Below is a small trained network, with its code and all its weights. Each question gives an input and a target symbol and asks what happens when units are switched off, that is, made to give their printed mean instead of their output.

import numpy as np


def w(rows, s, z=0):
    codes = np.array(rows[::2]) - 128.0
    scale = np.full(codes.shape[1], s)
    scale[-1] = z or s
    return codes * scale


def f(y):
    return y / 2 * (1 + np.tanh(0.7978845608 * (y + 0.044715 * y**3)))


def softmax(a):
    e = np.exp(a - a.max(-1, keepdims=True))
    return e / e.sum(-1, keepdims=True)


def log_softmax(a):
    a = a - a.max(-1, keepdims=True)
    return a - np.log(np.exp(a).sum(-1, keepdims=True))


def net(x, mask):
    ids = ['ΔΣΦαβθμξπψ'.index(c) for c in x.split()]
    T = len(ids)
    res = E[ids] + P[:T]
    q, k, v = (res @ M[0].T for M in (Q, K, V))
    z = softmax(np.where(np.tri(T) > 0, q @ k.T / 4**0.5, -1e9)) @ v
    res = res + np.where(mask[0], z, O[0][:, -1]) @ O[0][:, :-1]
    y = f(res @ A[0][:, :-1].T + A[0][:, -1])
    res = res + np.where(mask[1:9], y, B[0][:, -1]) @ B[0][:, :-1]
    return log_softmax(res[-1] @ U[:, :-1].T + U[:, -1])


Q, K, V, O, A, B = {}, {}, {}, {}, {}, {}
E = w([
[193,36,178,170,161,91,106],'Δ',
[116,47,125,155,139,213,154],'Σ',
[136,115,176,205,98,95,115],'Φ',
[141,143,56,71,157,212,145],'α',
[117,126,146,186,173,110,82],'β',
[105,155,104,141,167,202,120],'θ',
[195,133,37,104,148,140,84],'μ',
[75,75,226,229,159,157,139],'ξ',
[128,115,42,147,98,231,134],'π',
[133,2,151,180,77,128,172],'ψ',
],0.013)
P = w([
[80,98,66,176,171,101,122],'0',
[22,121,151,130,121,105,120],'1',
[83,51,131,95,159,64,86],'2',
[195,141,61,201,191,114,153],'3',
[200,211,214,112,72,122,100],'4',
[79,112,172,35,227,97,116],'5',
[132,106,120,129,216,251,161],'6',
],0.014)
Q[0] = w([
[229,202,149,118,61,109,112],'h1',
[92,127,186,95,77,153,37],'h1',
[67,63,46,125,194,85,115],'h1',
[247,169,124,223,174,199,207],'h1',
],0.011)
K[0] = w([
[26,72,149,72,110,101,45],'h1',
[222,10,68,113,241,71,130],'h1',
[167,217,138,255,89,128,251],'h1',
[145,110,206,47,33,185,32],'h1',
],0.01)
V[0] = w([
[166,132,45,117,83,36,93],'h1',
[100,221,88,156,155,171,28],'h1',
[108,185,200,179,181,5,46],'h1',
[145,137,145,55,249,147,106],'h1',
],0.012)
O[0] = w([
[206,111,60,182,172,140,253,75],'h1',
[239,239,164,164,118,16,48,254],'h1',
[98,167,126,110,220,36,160,168],'h1',
[96,212,88,202,224,185,32,88],'h1',
],0.012,0.0026)
A[0] = w([
[75,106,85,70,130,108,186,235],'n1',
[184,113,93,150,84,206,98,167],'n2',
[143,80,99,150,123,166,156,87],'n3',
[117,199,88,7,94,129,142,137],'n4',
[132,154,76,136,151,93,155,244],'n5',
[140,124,156,192,132,125,120,156],'n6',
[111,156,121,137,131,92,126,111],'n7',
[121,62,91,138,138,133,119,253],'n8',
],0.011,0.0043)
B[0] = w([
[123,219,180,192,62,76,144,233],'n1',
[111,59,254,180,121,48,160,246],'n2',
[163,195,146,77,43,115,40,177],'n3',
[115,60,140,200,122,57,107,149],'n4',
[180,28,209,212,152,160,63,213],'n5',
[160,154,49,160,88,127,85,187],'n6',
[82,121,183,31,153,246,177,169],'n7',
[38,251,134,243,197,254,118,193],'n8',
],0.0068,0.013)
U = w([
[103,151,193,175,148,136,77,217],'Δ',
[157,163,255,100,182,193,110,140],'Σ',
[154,230,142,94,131,142,71,78],'Φ',
[173,117,99,155,148,209,150,181],'α',
[186,109,192,95,94,165,120,22],'β',
[119,166,138,113,105,185,145,122],'θ',
[135,141,145,115,145,100,197,138],'μ',
[76,31,144,123,154,209,94,131],'ξ',
[50,131,90,189,191,163,128,3],'π',
[55,125,141,83,150,120,90,90],'ψ',
],0.007,0.005)

Each question gives the input, a string of symbols that net reads in full, and the target symbol t.
The units are the heads (4 rows each of Q, K, V and O) and the neurons (one row each of A and B). Each row of codes is followed by its name. A weight is (code - 128) times the scale printed after its matrix; where a second scale follows, it is the last column's (O, A, B and U).
mask holds one flag per unit, heads first, then neurons. A switched-off unit (its flag False) gives its mean, the last column of its rows in O or B, instead of its output. The means were averaged over made-up inputs and are rounded, as every weight is.
A unit's drop is (log p(t) with every unit on - log p(t) with that unit switched off) / (log p(t) with every unit on - log p(t) with every unit switched off).
The circuit of an input: a set's keep is (log p(t) with only the set's units on - log p(t) with every unit switched off) / (log p(t) with every unit on - log p(t) with every unit switched off). Starting from all 9 units, units are removed one at a time, each time the one whose removal leaves the highest keep (on an exact tie, the one counted first), for as long as the keep stays at least 0.8.
units of the circuit, in order: the units of the circuit, biggest drop first
top k neurons: the k neurons with the biggest drops, biggest first
drop when u is switched off: that unit's drop, to one decimal
input α Σ θ μ Φ α, target α: units of the circuit, in order -> (h1)
input μ α μ, target α: units of the circuit, in order -> (h1; n1)
input θ π β α Σ Φ β, target ξ: units of the circuit, in order -> (h1; n1)
input Δ Φ ξ ψ θ μ Φ, target Φ: units of the circuit, in order -> (h1; n2)
input Δ Δ Σ, target π: top 2 neurons -> (n8; n2)
input θ μ Φ α, target α: units of the circuit, in order -> (h1; n2; n1)
input Δ β θ π, target Σ: units of the circuit, in order -> (h1; n7; n5)
input α π θ ψ Σ, target Φ: top 2 neurons -> (n5; n2)
input θ ψ ξ, target Φ: units of the circuit, in order -> (h1; n2; n5)
input α α Σ θ α θ, target Φ: units of the circuit, in order -> (h1; n2)
input ξ α α α π Δ θ, target β: units of the circuit, in order -> (h1; n8)
input Σ θ Φ, target ξ: top 2 neurons -> (n1; n3)
input α β ξ Φ Δ, target ψ: units of the circuit, in order -> (h1; n5)
input Σ Σ Φ ψ, target ξ: units of the circuit, in order -> (h1)
input θ β ξ Δ, target Σ: top 4 neurons -> (n7; n5; n1; n4)
input π Δ α ξ Δ θ ξ, target π: top 2 neurons -> (n2; n8)
input Δ θ Σ Φ, target Φ: drop when n2 is switched off -> 0.3
input β θ μ, target Σ: drop when n6 is switched off -> 0.1
input Σ θ α, target ξ: drop when n5 is switched off -> -0.1
